Here is a tiny trained network, its code and every weight. The questions are about switching its units off for an input and a target symbol, where a switched-off unit gives its printed mean instead of its output.

import numpy as np


def w(rows, s, z=0):
    codes = np.array(rows[::2]) - 128.0
    scale = np.full(codes.shape[1], s)
    scale[-1] = z or s
    return codes * scale


def norm(h):
    return h / np.sqrt((h * h).mean(-1, keepdims=True) + 1e-5)


def f(y):
    return np.maximum(y, 0)


def softmax(a):
    e = np.exp(a - a.max(-1, keepdims=True))
    return e / e.sum(-1, keepdims=True)


def log_softmax(a):
    a = a - a.max(-1, keepdims=True)
    return a - np.log(np.exp(a).sum(-1, keepdims=True))


def net(x, mask):
    ids = ['ΘΛΞΨαβδηπστω'.index(c) for c in x.split()]
    T = len(ids)
    res = E[ids] + P[:T]
    u = 0
    for l in range(3):
        q, k, v = (norm(res) @ M[l].T for M in (Q, K, V))
        z = softmax(np.where(np.tri(T) > 0, q @ k.T / 2**0.5, -1e9)) @ v
        res = res + np.where(mask[u], z, O[l][:, -1]) @ O[l][:, :-1]
        u += 1
        y = f(norm(res) @ A[l][:, :-1].T + A[l][:, -1])
        res = res + np.where(mask[u : u + 4], y, B[l][:, -1]) @ B[l][:, :-1]
        u += 4
    return log_softmax(norm(res)[-1] @ U[:, :-1].T + U[:, -1])


Q, K, V, O, A, B = {}, {}, {}, {}, {}, {}
E = w([
[126,148,105,117,125,80,120,41],'Θ',
[76,119,204,180,136,111,77,85],'Λ',
[144,174,84,54,84,117,116,70],'Ξ',
[102,171,98,119,46,120,87,2],'Ψ',
[119,80,244,130,138,133,70,94],'α',
[101,136,182,130,111,91,103,67],'β',
[197,142,72,149,128,20,171,114],'δ',
[123,127,157,23,136,165,115,91],'η',
[102,132,169,20,95,190,92,80],'π',
[69,115,234,136,166,151,67,156],'σ',
[88,113,242,117,107,149,71,84],'τ',
[88,119,159,140,113,184,38,93],'ω',
],0.013)
P = w([
[151,152,128,151,149,145,117,36],'0',
[187,148,111,69,181,149,12,68],'1',
[205,110,203,167,59,160,140,181],'2',
[106,220,193,14,126,70,101,84],'3',
[157,79,110,98,123,126,44,83],'4',
[171,103,145,167,78,162,167,146],'5',
[29,196,168,103,108,72,111,101],'6',
[140,43,94,109,112,114,67,97],'7',
[149,83,161,168,87,176,166,163],'8',
[16,206,149,82,122,71,120,99],'9',
[126,4,74,118,108,108,96,126],'10',
[153,97,164,164,86,175,153,167],'11',
[35,210,162,47,138,61,125,84],'12',
],0.015)
Q[0] = w([
[163,117,151,110,91,116,126,118],'0.h0',
[249,91,89,181,133,173,129,155],'0.h0',
],0.015)
K[0] = w([
[106,184,116,126,183,125,25,131],'0.h0',
[180,252,194,149,141,162,168,114],'0.h0',
],0.011)
V[0] = w([
[227,95,100,211,255,128,131,137],'0.h0',
[201,129,208,179,73,151,143,145],'0.h0',
],0.0081)
O[0] = w([
[102,9,78,147,90,62,204,121,2],'0.h0',
[75,179,41,10,210,102,171,54,90],'0.h0',
],0.014,0.0053)
A[0] = w([
[173,152,98,127,117,184,82,166,65],'0.n0',
[2,134,132,124,87,94,162,147,252],'0.n1',
[108,147,181,151,49,131,177,141,146],'0.n2',
[144,180,132,118,72,180,137,88,145],'0.n3',
],0.0097,0.0022)
B[0] = w([
[79,66,96,157,52,82,105,125,207],'0.n0',
[205,38,125,34,128,66,154,135,171],'0.n1',
[206,120,143,101,92,197,136,249,198],'0.n2',
[166,108,115,152,183,102,178,196,255],'0.n3',
],0.012,0.0074)
Q[1] = w([
[156,178,193,110,155,79,186,219],'1.h0',
[169,88,114,89,110,87,11,124],'1.h0',
],0.012)
K[1] = w([
[2,48,108,117,22,60,37,238],'1.h0',
[86,129,128,183,166,212,87,14],'1.h0',
],0.0067)
V[1] = w([
[190,44,225,51,154,83,74,207],'1.h0',
[63,203,42,159,133,3,103,150],'1.h0',
],0.0061)
O[1] = w([
[154,126,125,167,60,220,247,89,254],'1.h0',
[154,21,4,138,220,131,62,151,36],'1.h0',
],0.012,0.008)
A[1] = w([
[197,53,217,184,174,233,88,81,126],'1.n0',
[178,102,97,91,103,148,36,3,4],'1.n1',
[172,107,228,72,33,120,241,128,77],'1.n2',
[41,91,218,74,61,122,55,97,173],'1.n3',
],0.006,0.0037)
B[1] = w([
[137,110,7,161,102,158,131,136,186],'1.n0',
[138,128,123,164,67,115,166,211,144],'1.n1',
[111,188,29,153,206,166,117,142,247],'1.n2',
[151,180,85,58,146,54,175,132,195],'1.n3',
],0.012,0.013)
Q[2] = w([
[188,131,188,85,255,118,123,123],'2.h0',
[133,144,11,105,59,49,18,52],'2.h0',
],0.0095)
K[2] = w([
[78,162,86,101,76,96,97,147],'2.h0',
[175,70,144,104,180,122,68,5],'2.h0',
],0.014)
V[2] = w([
[1,98,135,150,154,58,134,89],'2.h0',
[115,132,122,34,202,203,106,124],'2.h0',
],0.0088)
O[2] = w([
[184,191,142,23,150,219,254,214,6],'2.h0',
[161,47,118,143,157,79,198,24,129],'2.h0',
],0.0079,0.012)
A[2] = w([
[108,98,11,69,121,84,202,162,128],'2.n0',
[214,28,140,117,190,5,94,95,4],'2.n1',
[126,205,64,227,191,169,199,129,39],'2.n2',
[147,100,86,237,122,246,177,255,85],'2.n3',
],0.0092,0.0039)
B[2] = w([
[157,104,164,204,145,129,111,84,188],'2.n0',
[60,77,174,94,83,145,167,200,152],'2.n1',
[119,61,177,53,131,161,105,163,243],'2.n2',
[67,107,109,147,197,105,249,135,252],'2.n3',
],0.015,0.011)
U = w([
[48,94,44,157,161,133,94,137,177],'Θ',
[183,49,126,153,153,216,146,64,88],'Λ',
[144,168,49,108,156,67,201,183,167],'Ξ',
[79,210,155,1,157,20,181,134,201],'Ψ',
[116,176,117,131,141,112,76,210,188],'α',
[115,166,61,142,161,20,158,25,152],'β',
[116,147,199,154,35,214,105,101,136],'δ',
[71,40,150,33,161,169,95,217,88],'η',
[247,164,162,162,158,117,163,123,131],'π',
[201,100,134,107,220,114,77,199,250],'σ',
[118,123,192,128,122,220,234,189,8],'τ',
[126,24,169,91,41,86,162,116,98],'ω',
],0.0092,0.0022)

Each question gives the input, a string of symbols that net reads in full, and the target symbol t.
The units are the heads (2 rows each of Q, K, V and O) and the neurons (one row each of A and B). Each row of codes is followed by its name. A weight is (code - 128) times the scale printed after its matrix; where a second scale follows, it is the last column's (O, A, B and U).
mask holds one flag per unit, layer by layer, with each layer's heads first. A switched-off unit (its flag False) gives its mean, the last column of its rows in O or B, instead of its output. The means were averaged over made-up inputs and are rounded, as every weight is.
A unit's drop is (log p(t) with every unit on - log p(t) with that unit switched off) / (log p(t) with every unit on - log p(t) with every unit switched off).
The circuit of an input: a set's keep is (log p(t) with only the set's units on - log p(t) with every unit switched off) / (log p(t) with every unit on - log p(t) with every unit switched off). Starting from the 12 units with the biggest drops (on a tie, the unit counted first), units are removed one at a time, each time the one whose removal leaves the highest keep (on an exact tie, the one counted first), for as long as the keep stays at least 0.8.
units of the circuit, in order: the units of the circuit, biggest drop first
unit that matters most: the unit with the biggest drop
k most important neurons: the k neurons with the biggest drops, biggest first
top k neurons in layer l: the k neurons of layer l with the biggest drops, biggest first
input η η τ η η η η ω α β π, target δ: units of the circuit, in order	[1.h0, 0.n2, 2.n3]
input β Ψ η τ ω, target σ: 3 most important neurons	[0.n2, 0.n1, 2.n3]
input η Λ τ σ Θ, target δ: units of the circuit, in order	[1.h0, 2.n3]
input η τ Ξ π τ, target δ: 2 most important neurons	[2.n3, 0.n3]
input α Ψ τ σ τ π Ξ Λ η τ π, target π: unit that matters most	2.h0
input η δ τ η τ δ τ η Θ Ψ π η π, target δ: units of the circuit, in order	[0.h0, 2.n3]
input η β τ α τ ω τ τ η τ, target Ψ: units of the circuit, in order	[0.n1, 0.h0]
input η η σ β, target τ: units of the circuit, in order	[1.h0, 1.n2, 2.n2]
input σ τ β Ψ τ τ β π η τ τ ω, target Θ: units of the circuit, in order	[2.h0, 0.n0]
input τ α Θ β σ η τ τ τ α, target Ψ: units of the circuit, in order	[0.h0, 1.n3]
input π α τ α ω π τ η, target β: 3 most important neurons	[0.n2, 1.n3, 0.n1]
input τ β τ η δ η β, target ω: units of the circuit, in order	[0.h0, 2.n3]
input α α τ β Θ, target π: 4 most important neurons	[1.n1, 0.n3, 0.n2, 2.n0]
input Ξ τ Θ Ξ τ, target Θ: units of the circuit, in order	[2.h0]
input δ σ τ η, target Λ: 2 most important neurons	[1.n2, 0.n2]
input η τ σ Θ τ ω Λ, target Ψ: units of the circuit, in order	[0.h0, 0.n1, 2.n3]
input η τ δ Ψ ω τ τ, target σ: 3 most important neurons	[0.n1, 1.n2, 0.n2]
input τ Λ η ω β τ σ Λ, target ω: top 3 neurons in layer 2	[2.n1, 2.n3, 2.n0]
input π η τ σ α π Ψ Ξ η α, target Θ: top 3 neurons in layer 0	[0.n2, 0.n0, 0.n1]
input Θ π τ Ψ, target δ: units of the circuit, in order	[2.n3]
input α σ π Ψ τ σ τ η, target π: top 3 neurons in layer 1	[1.n3, 1.n2, 1.n1]
input τ ω β σ σ, target ω: 2 most important neurons	[1.n2, 0.n2]
